Below are the code and all the weights of a small trained network. Each question names an input and a class and asks about switching units off, where a switched-off unit gives its printed mean instead of its output.

import numpy as np


def w(rows, s, z=0):
    codes = np.array(rows[::2]) - 128.0
    scale = np.full(codes.shape[1], s)
    scale[-1] = z or s
    return codes * scale


def f(y):
    return y / 2 * (1 + np.tanh(0.7978845608 * (y + 0.044715 * y**3)))


def log_softmax(a):
    a = a - a.max(-1, keepdims=True)
    return a - np.log(np.exp(a).sum(-1, keepdims=True))


def net(x, mask):
    res = np.array(x, float).reshape(1, 7) / 4 @ E
    y = f(res @ A[0][:, :-1].T + A[0][:, -1])
    res = res + np.where(mask, y, B[0][:, -1]) @ B[0][:, :-1]
    return log_softmax(res[-1] @ U[:, :-1].T + U[:, -1])


A, B = {}, {}
E = w([
[168,202,81,211,218,134,145,110,199,174],'x0',
[181,79,30,100,98,180,157,89,62,252],'x1',
[136,118,127,137,123,135,127,130,136,124],'x2',
[104,156,29,221,99,89,34,139,51,81],'x3',
[122,130,124,124,125,128,125,130,134,133],'x4',
[231,100,91,55,141,12,81,110,178,105],'x5',
[118,137,122,119,126,125,131,122,131,130],'x6',
],0.012)
A[0] = w([
[90,128,176,118,131,113,103,152,139,82,106],'N1',
[164,76,68,100,96,159,148,101,68,235,99],'N2',
[177,202,88,208,237,138,144,102,188,167,23],'N3',
[123,127,124,124,136,121,117,143,127,138,71],'N4',
[168,133,82,139,81,152,136,90,99,145,76],'N5',
[211,83,99,59,136,29,75,113,173,117,58],'N6',
[33,142,166,178,112,250,155,147,94,148,46],'N7',
[109,146,66,175,74,118,36,139,67,92,35],'N8',
[96,180,227,165,154,78,107,156,174,30,111],'N9',
[132,131,130,101,104,153,108,168,134,128,1],'N10',
[152,98,232,29,151,188,207,119,191,163,49],'N11',
[99,46,166,63,24,121,107,138,69,89,30],'N12',
],0.011,0.0055)
B[0] = w([
[110,119,95,71,110,169,112,163,114,160,182],'N1',
[136,105,100,76,132,235,62,148,185,168,241],'N2',
[38,71,201,122,47,78,184,152,134,187,200],'N3',
[128,134,113,119,117,117,137,142,124,127,123],'N4',
[117,115,130,92,137,147,88,138,145,109,174],'N5',
[189,245,178,160,113,176,181,63,85,61,227],'N6',
[225,223,174,139,126,141,183,67,116,49,231],'N7',
[136,103,71,217,202,56,97,159,89,117,220],'N8',
[166,73,81,63,135,226,76,116,166,171,246],'N9',
[118,137,126,124,118,114,125,116,121,145,126],'N10',
[115,108,58,204,205,43,72,165,67,96,252],'N11',
[46,91,211,129,66,71,200,135,187,184,217],'N12',
],0.011,0.021)
U = w([
[144,75,79,36,154,231,65,138,149,161,205],'0',
[183,254,158,132,139,146,187,95,110,78,171],'1',
[113,91,51,197,229,23,78,160,94,119,138],'2',
[43,66,193,100,58,66,206,146,142,181,4],'3',
],0.0098,0.0017)

Each question gives the input, the list of numbers given to net, and the class t.
The units are the neurons (one row each of A and B). Each row of codes is followed by its name. A weight is (code - 128) times the scale printed after its matrix; where a second scale follows, it is the last column's (A, B and U).
mask holds one flag per neuron, in row order. A switched-off neuron (its flag False) gives its mean, the last column of its row in B, instead of its output. The means were averaged over made-up inputs and are rounded, as every weight is.
A unit's drop is (log p(t) with every unit on - log p(t) with that unit switched off) / (log p(t) with every unit on - log p(t) with every unit switched off).
The circuit of an input: a set's keep is (log p(t) with only the set's units on - log p(t) with every unit switched off) / (log p(t) with every unit on - log p(t) with every unit switched off). Starting from all 12 units, units are removed one at a time, each time the one whose removal leaves the highest keep (on an exact tie, the one counted first), for as long as the keep stays at least 0.8.
circuit, biggest first: the units of the circuit, biggest drop first
unit that matters most: the unit with the biggest drop
top k neurons: the k neurons with the biggest drops, biggest first
drop when u is switched off: that unit's drop, to one decimal
input [-8,-3,2,3,0,2,-7], class 3: circuit, biggest first => N12
input [8,-7,-6,3,6,-5,8], class 3: top 2 neurons => N3, N2
input [1,-8,-7,7,2,-8,5], class 0: top 2 neurons => N9, N6
input [2,-1,1,-5,8,-4,1], class 2: top 2 neurons => N11, N6
input [2,6,0,-7,1,5,5], class 2: top 2 neurons => N11, N9
input [6,-7,7,-8,-1,4,-8], class 2: top 2 neurons => N11, N2
input [3,-5,-6,-1,-6,7,6], class 1: top 2 neurons => N6, N2
input [5,5,-2,-6,2,-6,4], class 1: top 4 neurons => N7, N8, N9, N12
input [7,-6,1,-5,0,1,0], class 3: top 3 neurons => N3, N2, N8
input [-1,-4,8,4,2,-3,-7], class 0: top 4 neurons => N11, N9, N6, N1
input [7,6,-6,-1,-6,7,-5], class 1: top 3 neurons => N6, N12, N9
input [0,-4,-7,5,4,5,-6], class 1: top 3 neurons => N6, N11, N2
input [0,5,4,-7,5,5,0], class 2: top 3 neurons => N11, N9, N7
input [4,1,-2,-4,-1,0,-1], class 2: unit that matters most => N12
input [0,6,-5,1,-6,8,-1], class 1: drop when N9 is switched off => 0.4
input [7,-1,0,-5,-1,-6,6], class 3: drop when N6 is switched off => 1.1
input [-5,0,7,5,0,5,3], class 1: drop when N11 is switched off => 1.6
